(in the rows, 128 means zero)
Each row is followed by its class.
[183  92  47 151 117 107 173 141 134 118 114 136 145 110 145 151 165 141
 133  94  71 107 113 122  85 116 122 144  95 148 118 139 180 132 123 175
 108 150  90 176 134 130 141  88 123 179 187 145  63 142  97 134 118] -> dor
[138 160 103 122 137 132 141 147 163 143 138 102 118 110 138 180 144 158
 148 144 146 144 177 141 108 114 118 144 144 142 119  65 122 145 123 143
  90 107 141 172 179 136 137 104 102  85  94 164 106 112 137  94 103] -> Digil
[112 160 112 173  93  95 171 121 121 110 131  78 197 156 130 116 134  43
  91 147  71 207 121 171 146  91 209 135 153 122 165 142 194  95 124 200
 178  88 134 150 129 130 105  95  93  98  93 122  99 161 124 172  77] -> Foge
[144 152 130 154 134 118 149 134 109 136 137  64 102 131 147 124 145 110
 123 102  83 140 130 106 122  96 149 137 117 133 131 109  94 103 135 135
  90 144 141 130 105 110 153 113 120 125 108 108 131  97 180 122 144] -> rut
[111 125 160 149  74 125 175 126 131 133 157 132  77 106 142 160 107 147
 107 111 109 184 145 104 140 211  84 174 118  67  98 115 136 153 142  84
 149  73 149 137 118  68 124 144 142  89 135 141  88 113 179 131 150] -> Foge
[168 142  76 174  80 162 127 112 141 118 117 144 109 100 153 117 127  99
 151 115 117 133 132 130 133 170  89 172 120 107  93 108 133 146 130 143
 159 105 121 140 151  83 154 142 119 108 150 132 103 127  98 169 152] -> rut
[216  90 150 139 104  73 122 121 111 105 115 115  96  88 137 156 141 130
  93  80 131 106 122 125 106 106 134 146 143 110 124  93 141 108 164 105
 149 110 112 153  85  93 135 122 143  97 141 132 143 106 176 145 139] -> tepu
[ 99  93 128 169 128  56 181 157 142 138 134 105 140 191 159 108 141 105
 138  75  99 168 106 168 144 137 138 135 111 119 172 127 183  71 156 210
 131 134  92 120 155  68  69 139 140  97 145 114 138 125 108 137 109] -> nuna
[169 131 124 170  74 103 188 141  90 132  77  91 121 179 116 104 133 116
  88 124  59 155 130 139  98 165 155 152 193 157 140 109 159 100 141 201
 203 124 116 129 136  96 148  59 100  75  98 167  72 167 148 162 150] -> nuna
[131 121 112 121 122 172 111 155 131 151 121 130 133 111 136  76 108 165
 156 131 120 157 162  70 133 121  44 160  88 152 116 137 118 126  82 100
 153 103 155 136 126 151 164  97  73 136 102 145 123  74 156 109  58] -> tepu
[157 150 123 156 131 175 103 135 164 191 144 105  93  86 100 139 107 161
 138 136 150 162 188 126 153  92  79 136  83 118 114  77  88  99 128 100
  92  82 123 183 177 115 131 131 115 136 100 140 137 132 144  99 136] -> tepu
[ 67 130 121 157 100  80 157 115 148  98 170  90 179 175 140 152 141 125
 111 127 108 150  92 167 157 211 241 112 158 132 126  56 180  88 165 167
 151 143 151 119 151  52  92 105 207 101 135 128 100 113  92 171 109] -> difo
[155 144  86 142  98 142 226 141 161 106 153  74 169 126 149 108 148  97
  75 129  51 196 144 198 117 112 206 132 175 137  98  86 170  93 117 178
 169  79 147 178 128 122 126 102 122 114  99 112  95  95 127 162 136] -> fotod
[154 105  52 124 126 129 156 127 167 143 150 107 136 123 146 166 201 130
 108 158 112 159 172 111 108 100  61 139 149 128  86 119 118 145 100  91
 101  62 106 148 155 114 170  56 142 100 103 168 135 138 162 105  91] -> Digil
[160 138 162 182  97 130  77 148 152 155 111 105 102 115 148 140 172 122
 118 125 105 125 128 133 135 114 129 144  88 123 173 132 111 109 123 110
 160  83 103 152  78  64 176 111 128  47 105 178 124 134 176 156 130] -> tezit
[ 92 122 108 171  70 121 204 137 154  98 134  64 123 152 143 131 165 109
  94 114  78 102 122 116 114 177 137 138  67 143 103 132 161  96 113 129
 186 128 128 161  73  83 145 135 148  88 100 165 153  85 107 158 141] -> nuna
[114 110 146 103  93  84 147 116 134  94 122 126 149 151 101 107 121  99
 105  91 145 132 151  76  94 114 110 107 156 132  97  88 150 110 113 115
 102  84 146 156  56 155 155 104 104  69 118 154 167 112 156  99 129] -> tepu
[181 125  84 105 150 108  54  99  85 123  96 105 109  90  93 166 153 124
 140 109 144 147 115  82 140  58  84 121 145  68 133 135 136 103 166 145
 119 150 130 111 167 133 161 146 123 139 175  97 147 169 164 116 123] -> Foge
[182 146  68 184 134 129 108 135 144 107  68  86 131  87 144 140 119  85
 160 134  50  93 145 105 143  83  63 151  87 150 104  90 140  89 116 155
 104 115  90 153 160 157 164  97 102 123 134 130  66 113 126 148  93] -> Digil
[160  73 133 252  84 132 201 127 157 150 144  94 137 143 140 118 119  58
  75 173  61 166  93 144 133 140 172 150 174  93 115  76 172 103 149 145
 175  86 143 130 159  79 116 116 156 110 120 108 101 145  81 151 126] -> tepu
[182  36 112 127 132  91 161 132 150 125 141 143 166 139 157 106 158 117
  92 132 135 144 152 180  85  85 163 124 106 132 109  86 162  88 115 143
 158  59 104 165 142  89 129  91  98  93  98 137 145 119 136 135 115] -> difo
[ 93  89 131 179 126 135  69 121 227 167 128 127 136 126 133 137 156 146
 106 158 120 129 179 155 146 107 106 126 137 127  99 104 118 162 132  76
  71  63  92 165 155  81 163  88 160  68  98 164 119  87 171 107 110] -> Digil
[118 102 103 117  93  60 213 145 132 133 136  96 169 122 168 131 104 131
 100 125  72 164 128 139  76 177 189 139 101 153 133  71 168  51 118 142
 179 112 139 134 122  91  84 116 125 133 114 143 119  82 157 161  69] -> fotod
[122  90 107 201 112 126 182 134 152  96 157 102 159 163 152 111 155  53
  90 114  72 170 107 173  96 126 177 138 197 145 131  88 202  99 160 199
 185 101 147 181 111  77 131 104 119 123 147 126  45 102 126 178 159] -> nuna
[131 181 101 107  74 159 165 109 120 118 137 121  97  58 149 146 117 101
 140 143  58 138 133 119 132 103 146 158 169 114  57 111 111 100 123 121
 124  88 166 114 102 116 139 141 118 122 130 122  96 132 111 180 171] -> rut
[145 115 126 158 140 121 127 160 140 147 118 130 110  96 118 146 130 190
 102 120 117 200 127 113 162 127  66 158 134  89 131  81 140 134 156 109
 113  86 153 141 137  77 116 159 139  88 182 132 106 137 163 128 132] -> rut
[171  78 111 149 127 151 135 105 144 127 134 111 120 132 126 119 169 141
  77 129 138 147 115 141 138 101 114 142  99  79 123 153 119  94 152 104
 151 110 136 161  75  71 145 157 162 138 147  99 210 119 155 114 150] -> rut
[134  90 169 122  85 118 197 130 146  88 127 128 180 166 121 106 169 101
 129 140 124 155 100 159 120 220 141 144 161 129 168 128 157  78 157 146
 206  94 132 105 122  51 125  84 146  77 108 167 169 178 132 121 144] -> fotod
[126 137 117 106 113  99 100 104 124 126 129 114 130  95 132 180 131 132
 109 141 146 120 147  93 105 119 138 117 170 103  77  87 141  85 136 113
  77 104 127 143 120 134 189 105 111  94 138 127 111 174 160 150 143] -> nuna
[198 105 137 204 104 114 110 149 110 158 125 102 131  83 143 153 108 116
 147 145 117 114 163 136 112 114 112 146 120 154 130 117 156 150 112  89
 140  78  85 132 138 119 153  88 137 123  82 140  67 119 157 124 104] -> difo
[ 83  77 137 165 103 102 183 141 182 155 161 134 168 161  98 134 130 124
 114 112  93 163 120 129 115 196 182 120 163 147 109  86 160  84 140 169
 170 100 145 161 128  63 132 101 136  93 119 173  87 126 108 168 133] -> tepu
[121 141 140 148  78 102 104 123 103 149 120 130  82 137 142 176 120 139
 119 135 134 177  98 137 158 112  99 171  46   6 151 113 126 135 149 134
 129  65 131 153  90  39 135 190 175  57 133 127  88 149 183 140 147] -> Digil
[126 136 131 116 126  82 165 132 134 178 164 116 135 125 144 158 165 142
 138 106 133 106 166  79 128  63 131 156 144 153 121 113 128 106 139  88
  72 105  89 125 122 181 138  66 120 111  70 180  85  84 167 113  80] -> tivol
[104 120  97 189  93 124  61 107 194 148  76 132 126 129 128 127 127 123
 135 177 126 158 167 157 136  74 145 146  57 110 122 132 134 128 110 129
  97  90 108 151 120  82 150 142 148  88 134 153 120 101  85 110  87] -> Foge
[163 123 103 172  92 155  94 128 129 136  79 142  99 100 127 134 158  89
 120 136  83 137 102 125 165 119  68 168 110  62 108 158 149 127 143 147
 169 100 127 150 159  87 153 139 103 100 155 116 123 168 182 181 107] -> tezit
[121 127 120 146 139  99 150 130 123  95 129  84  98 163 140 142 108 128
  99  97  92 155 121 106 150  90 120 131 157 117 118 108 143 131 159 127
 106 136 130 148 120 145 136 147 193 132 122 129  99 109 133  87 165] -> dor
[ 93 138 160 146  77  93 129 128 123  96 120 119 133 123  97 125 126  67
 140  92  73 137 123 104 133 134 104 116 104 116 125 124 173 106 139 146
 110  93 136 151  57  98 117 153  87  81 115 125 128 173 167 159 123] -> tepu
[179 128 169 134 123 133 118 168 110 117 144 115 106 152 127 118 112 142
 148  94 139 134 106 114 123 123  89 140 128 154 114 160 121 152 118 144
 129  96 114 168 128 138 165 135 123 144 135 147  67 134 130  94 172] -> dor
[136 144 152 147 100 143 116 141 109 173 160 109  82 141 147 154 118 143
 144  91 135 141 125  99 147 142 138 178 148 115  94 178 134 112 145 102
 105 143 119 165 126 127 150  89 140 159 128 105  83 127 185 137 137] -> tezit
[133 160 121 148 141 154  69 117 148 116 105  96 150 122 152 104 137 101
 187 129  85 101 131 137 159 102 159 126  96 169 114 162 124  98 122 153
  79 129 114 139 115 126 168 104 111 142 151 130 101 151 115 156 115] -> difo
[134 127  94 176 112 174 125 124 144 138 144 122 102  92 139 105 113 105
 129 118 106 163 121 151 148 144 132 159 127  82  94  87 134 111 141 160
 135  96 132 134 191  60 137 175 166  92 154 132  91 171  83 143 173] -> difo
[115 116 163 149 162 129 102 134 139 153 120 149 125 115 174 113 120 122
 191 137 104  82 132 110 144 111 122 129  97 148 172  78 104 137 128  94
  71 110 128 148 134 135  94 128  99 123 122 125 118 121 101 117 138] -> rut
[ 64 178 147 174  88  92 152 143 154 134  87  72 105 166 117 108 128 138
  76  93  53 112 123 114 155 169 105 112 143 179  90 137 115  77 121 153
 128  93  93 169  40 120 155 134 108  55 119 165 127 126 169 176 160] -> nuna
[158 108 156 198 129 144  94 119 107 132 101 124 111  52  89 126  56  99
 135 118 119 110  95 100 161 128  81 139  48  60 158 124 123 115 145 149
 113 122 100 168 164 129 167 164 126 123 126 117  96 133 156 109 131] -> Foge
[155  79 111 125 124 113 227 140 163 116 138 124 179 144 134  90 122  57
 124 143 139 149 149 158 100 102 123 107 168 141 130 128 161  97 129 139
 173  75 145 140 146  81  87  89 100 133 110 140 218 133 116 138  83] -> tezit
[128 103 132 155 130  79 191 131 128 103  95 111 171 187 107  90 153  87
 113 132 100 181 123 153 148 157 103 150 180 105 134  87 200 101 141 171
 181  90 157 117 187  62 102 124 120  66 126 159 130 168 152 131  90] -> dor
[110 113 168 131  90 107 118 116 133  94 124 177 105  84 142 138 156 158
 122 141 140 143 118 142 158 148 118 141 140  63  92 122 125  81 156 164
 124  75 112 112  96  67 138 154 124  32 151 154  86 161 129 175 128] -> nuna
[ 52 178 104 113 122 150  86 131 130 155 152 103  78 113 144 181 177 149
 136  90 125 124 114 133 170 117 109 132 119 104  84 121 114 115 144 118
  82 145 134 152 148 100 156 150 166 131 173 113 137 118 189 140 170] -> tivol
[120  69 113 162 126  71 187 110 155 121 128 159 194 184 113  86 167 102
 108 120 120 137 101 160 107 199 160 135 135 104 165  93 153 119 150 206
 141 126 114 109 153  41 101 116 133  74 136 137 158 159 104 137  98] -> rut
[126 138 142 148 102 138 102 130 117 138 126 124  89 128 132 141  81 112
 130 120 114 187 153 122 165 152  97 138 133 103 107 126 136 156 139 102
  90  89 144 142 151 100 107 136 133 142 165  97  77 136 169 139 141] -> difo
[123 154  95 127 105 107 166 151 153 148 180  95 101 121 193 192 159 155
 142 104 107 139 125 132 127 111 157 139 114 121  95 104 151  88 141 107
 143 110 120 129 127  84 102 137 170 118 118 145 124 117 105 164 156] -> tezit
[126 120 133 183  76 124 166 145 192 120 151 100 110 128 138  79 170  71
 107 130 105 215 116 193 157 123 146 158 135 124 105 164 156  71 123 161
 105  82 112 130 171  28 127 133 105 100 141 116 126 140 113 167 100] -> dor
[194 123 131 173  98 122  60 117 128 169 110 122 121 131  91 153 149  83
 152  97  85 109 146  97 123  62  97 125 117 156 134 164 145 118 139 139
 117 108  74 147 111 171 133 102  84 143 133 153  88 163 135 138 133] -> tepu
[165 117 111 127 119  98 194 146 133 110 118  84 161 158 120  80 163  91
 104 107  73 182 120 132 132  78 154 145 162 141 149  99 173  82 154 147
 143  83 164 153  85  75 108 115 103 102 126 123 150 154 146 164 130] -> rut
[159 139 105 144 141  77  99 136 165 122  81 131 136 116 142 158 167 107
 153 125 131  82 140 140 148  45 109 131 105 156 105 100 110 111 134 119
  78 104  84 145  89 130 149  96 125 119 101 133 144  88 167 140 113] -> tepu
[218 103 181 145 125  99 173 132 131  85  94 134 105  89  81 105 112 111
 139  76  72 134 112 110 113 132 115 136 150 131  90 137 144 102 136 156
 103 103 108 202  65 160 139 137  96  95 117 129  79 113 192 107 158] -> tezit
[ 70 139  98 136 126 118 144 165 181 165  90 117 137 138 130 113 102 141
 110 107  68 128 130 170 160 147 105 139 105 167 115 105 124  46 138 162
 157 122 109 137 169  76 105 109 115 125 154 128 139 105 146 183 117] -> Digil
[143  98 156 172 101  91 163 143 109 149 119 131 140 176  98  85 162  95
 122 119 123 159 105 165 146  91 145 148 173 119 162 145 155  97 140 166
 175  72 106 138  96  73 147  83 121  72 108 132  95 150 123 158 122] -> Foge
[ 98 168  90 139 105 182 132 136 126 166 121  91  85 112 142 152 122 125
 155 113  82 164 141 127 180 147  91 170 123  95 111 143 107  81 150 159
 173 158 144 103 178  73 161 101 127 127 150 123 120 140 168 179 152] -> Digil
[140 181  94 112 114 145  73 112  83 156  98 104  99 117 129 125 130 129
 135 125 140 137 121 108 154 118 146 163 123 102 132 128  82 101 126 113
 141 129 133 132 120  93 187 119 150 110 129 110 123 186 142 152 169] -> difo
[135  96 107 180 124  89 115 122 159 102  93 115 152 180 139 101 142 106
  97 144 122 174  99 191 161 141 128 146 152 121 128  93 182  88 170 213
 160  80 113 160 160  50 106 139 119 107 170 131 133 176 164 177 110] -> Foge
[141 113 102 147 126 109 178 105 113  77 113  81 181 140 138  86  94  61
 121 139  96 119 111 124  92 165 135 113 160 145 143  84 165  97 139 149
 202 103 144 160 135  93 120 122 111 116 101 137 135 161 126 165 125] -> Digil
[153 179 101 102 119 138  71 113 128 129  92 119  89  79 146 165 127 129
 116 127  88 198 168 156 148  83  96 158 125  75 119 119 125  89 159 128
 112 108 134 103 139  97 134 158 104 107 171  96 115 169 177 158 137] -> fotod
[108  76 153 110 132 126 198 121 105 103 165 104 150 149 116 100 126 123
  72 119 158 127  96  83 110 186 134 111 101 125 137 122 142 104 108  79
 168 140 154 181  86 153 155 130 131 118  77 136 193  95 170  94 117] -> tivol
[124 113 156 130  98  93 130 128 137 130 108 108 129 115  78 101 203 187
 109 121 134 169 147 158 130 171 148 150 109 117 155 133 125  50 120 150
 142  86 105 124 148  14 120 141 130  52 120 152 144 154 168 156 133] -> rut
[149 170 119 149 141 115 162 136  75 143 126 110 126 162 171 158 111 143
 147  94 121 101  76 120 130 192 131 155 160 152 128  86 141  82 142 154
 145 149 125 132 154 146 125 113 135 163 132 137  72 106 171 148 166] -> rut
[120 100 137 165  85 113 124 138 180  98 107 151 120 124 100 121 120 125
 115 133 108 179  95 111 132 162  87 115  99 108 105  99 132 117 138 152
 145  63 124 156 108  80 133 183 127  67 137 148 118 157 100 128 168] -> tepu
[105  90 135 137 106  91 191 130 186  84 139 134 204 166 119  99  95 125
 126 134 119 135 113 142 119 228 169 129 147 166 114  69 199  56 162 205
 169  98 136 178 145 105 104 121 100 128 127 147  78 127 102 178 100] -> nuna
[163 116 138 183 123 115 101 122 124 131 129 123 129  81 114 138 114 121
 160 145 142 126 155 116 123 106 112 133 169 147 132  55 139 149 145 107
 100  87 102 159 176 136 154  91 149 123 129 155  20 110 137 122 114] -> tivol
[229 110  74 158 130 141  47 103 129 122  81 143 123  63 149 144 183 114
 159 153 106  97 146 135 128  27 106 149 110 117 134 143 113 129 120 131
  84  80  62 130 135  98 162 119 127 108 129 144  96 170  86 144 151] -> rut
[142 112 119 156 112 131 161 125 172 145 132 140 120 129 124 144 137 182
 100 117 128 156 151 142 150 170 133 169 129 107 104  81 134  87 157 142
 148  97 134 149 129  59 114 145 137  87 149 161 103 108 113 164 152] -> rut
[146 137 158 188 109 127 114 130 119 154 121  85 130 145 111 141 137  87
 144 181 119 133 172 103 155 130 122 174 169 152 119 114 121 163 140  99
 118 105 140 157 165  86 143  51 106 133 100 151  78 188 158 135  98] -> dor
[ 92 184 131 188  99 140  70 135 136 181  99 140 123 108 143 123 126 116
 184 121  92  86 132 129 142 131 154 175 100 150 175 112  96  95 119 165
 130  99  92 157  93 106 151 113 125 115 161 139  27 161  82 161 163] -> Foge
[150  87 140 129 191 134  61 128 123 115 125 145 164 121 110 101 134 149
 209 142 167  93 138  69 132 133  98 107  93 136 158 153 106 131 114 140
 116 150 100 131 159 133 144 118 112 138 131 129 112 174  77 113 112] -> tezit
[152 110  74 190  87 140 112 131 128 151 112 103  93 107 150 142 142 116
  83 114 125 168 159 115 121  77 148 145 164  97  47 132 136 103 167 156
 151 114 123 150 167  86 159 111 122 142 164 132  90 143 176 194 135] -> tepu
[162 139 115 146  89 164  94 111 160 154 107 166  84  59 127 119  96 137
 101 143 134 134 150 191 123 103 132 149 107  83  98  58 115 145 131 113
 156  96 164 159 126  65 113 180 116  92 147 123 149  81 115 152 120] -> tepu
[125  91 123 111 126 111 158 129 147 131 181 113 160 128 159 157 182 115
 143 106 103 123 142  66 117 174 135 131 130 164 118 147 139 124 121  82
  79  88 109 151 124 109 140  53 115 132  84 172  96 139 173 133 118] -> difo
[152  84 116 143 115 139 125 111 110 149 143 164 116  89 189 157 135 144
 143 117 152 101 127 127 105 134 151 137 122  66  98 124 144 104 158  96
 182 137 119 153 183 107 138  95 147 116 141 131 140 153 103 141 113] -> tezit
[155 111  92 136 141 171 141 128 172 159 139 128 142 107 157 121 134  88
 108 121 106 126 158 103 124 145 131 132  92 139  96 123  88 106 117 121
 131 114 139 188 163 143 137  84  94 148 124 163 163 118 134 103  72] -> Foge
[ 80  81 105 174  95 101 216 121 137 121 128 118 191 178  94 103 114  69
 108 155 125 129 115 164 113 157 186 116 167 144 145  69 176  87 144 186
 199 131 147 128 173  61 122  73 159 123 155 147 118 121  56 176 102] -> tivol
[160  97 125 127 130 122 140 126 126 130 127 161  97 166 163 135 152 138
 100 128 182 134 138 147 125 124 135 139 156  83 102  70 146 137 164 100
 125 105 138 129 156 102 123 113 141 117 140 124 123 126 151 123 150] -> Foge
[130 150 151 181  61 125 146 109 143 136 108 111 111  99 102  95  62  45
 100 128 127 159 158 119 115 189 134 154 147 123  76  95 133 140 114  64
 121  88 129 196 139 132 159 105 108  71  82 138 102 127 192 140 114] -> Digil
[144 137 134 178 103 105 102 101 158 121 118 110 137 145 143 101 201  76
 164 166 112 141 160 147 144 111 109 160 104 126 112 125 123  88 105 138
  86  47  68 131 110  71 151  97 119  77 143 141  86 203 123 164 150] -> nuna
[132 154 167 115 102 143 106 136 122 120 139  96  90  87  92 152 160 167
 139  90 141 139 138 109 142 170 105 111  90  88 132 137 146  94 144 107
 114 134 136 152  95  99 146 190 132  58  76 140 163 156 168  93 143] -> nuna
[164 154 141 122 119 123 100 130 120 143 154  86 107 118 148 159 142 103
 122  79 135 124  93 103 167 128 121 148 130 128  94 108  83  69 154  86
 134 109 121 191  71 111 173 107 145 112 131 133 146 120 180 145 161] -> fotod
[136 134 131 139 110  98 141 123 144 100 132 123 135 138 132 156 142 102
  98 157 125 148 150 120 147  75 148 123 131 129  91 107 121 132 131 108
  92  66 126 154  93 123 123 122 118  68  83 162 120 140 100 153 123] -> rut
[ 96 128 124 110 134 131 125 160 101 145 160  99 113 149 168 151 107 135
 158 118 116 148 120  88 143  83 141 138 148 125 135  81 152 144 148 133
 129 146 181 123 156 134 119 114 116 144 119 116 118 123 127 143 145] -> tepu
[180 102 134 123 119 101 152  93  88 156 142  85 162  83 106 128 135 106
  92 114 111 141 157 124 100  99 165 119 211 119 127 116 159  64 138  99
 198 121 145 133 157 117 167  49 100 138 115 139 130 119 209 159  92] -> dor
[129 119 193 149  90 133 114 109 114  97 130 129 115 137 144 113  97  57
 148 146 133 124 132 151 136 145 129 127 148 100  54 151 128 117 153 105
 165 100 147 111 142  74 153 136 137 120 132 127 139 188 135 138 143] -> dor
[208  50 124 188 113 101 200 137 111  82  87 118 150 160 114  84 110  55
 136 147 110 148  96 151 107 152 133 170 163 144 154 104 187  93 155 179
 239 136 125 150 190  91 102  78 129 130 135 120 134 168  84 142 118] -> tezit
[ 73 149 104  97 126 138 102 132 147 140 125 115 132 128 147 103 132 133
 135 112 119 167 124 165 152 132  90 141  81 119 139 132 130 103 110 132
 154 116 141 160 170 114 142 141  92 116 143 104 175  87 165 149  85] -> fotod
[123 107 176 136 119 120  45 100  94 136 116 134 117 114  86 132 144  69
  93 144 154 124 122 146 159 114 107 130 124  98 119 148 107 106 130  79
 152 105 117 146  79  99 170 144 152 100 142 109 178 190 217 145 133] -> tivol
[142 108 124 166 144 160  57 120  98 147 165 135 127 135 181 116 157 107
 166 127 183  90 128 115 149 121  62 162  62  91 132 165  98 149 122 107
 161 138  84 125 139 128 191  90 127 115 126 121 138 157 148 133  90] -> Digil
[195 114  98 130 129 153 132 112 131 111 125 123  80  85 138 132 132 117
 131 110 145 165 109 111 145 121 105 204 124  81 121 134 131 105 171 140
 125 135 129 147 191 117 140 144 132 151 167 123 114 146 138 117 144] -> Foge
[103 148 167 183 105 136  97 138 139 168 160  88 135 163 151 141  91  92
 148 125 123 102 170 106 124 116 114 172  82 155 146 129 135 161 127  91
 135 105 114 180  93 152 163  85  95 120  63 145  74  93 180 127 110] -> Digil
[170  75  89 148 125  79 171 130 123 129 100 149 137 121 124 132 150 129
 110 122 121 142 109 159 142 143 130 160  85 103 154  81 149  74 145 167
 134 119 101 149 166  82  99  95 148 116 178 123 129 159 120 148  87] -> difo
[137 119  91 157 104 130 105 118 150 106 100 115 120 105 106 152 126 107
  70  95 100 136 112 130 126 120 105 100 112  94 105 122 147  75 147 168
 140 121  95 184 100 122 179 155 112  49  87 141 150 146 154 130 144] -> Digil
[175  99 127 215 102 135  61  93 150 166  86 141 121 139 148 148 174  91
 148 145 101  90 124 163 133  79 143 149 117 132 158 160 126 123 141 128
 119 110  64 139 139 104 163  80 135 106 142 153 107 136  91 141 147] -> rut
[183 112  95  90 107  91 164 154 102  89  88 104 104 114 124 120 143  83
 123 116  87 151 112  89 113  89 116 141 101 135  91 112 136 105 137 134
 126 131 132 131 118 157 131 138 110 125 135 135 141 165 167 148 128] -> fotod
[ 89 120  96 192 108  94 161 145 164 146 111 121 159 180 149 118 124  91
  80 140  81 188  81 159 155 113 132 115  84 101  99 132 148  43 125 172
 158  74 105 149  98  64 108 153 122  78 120 122 112 128 108 174 108] -> Digil
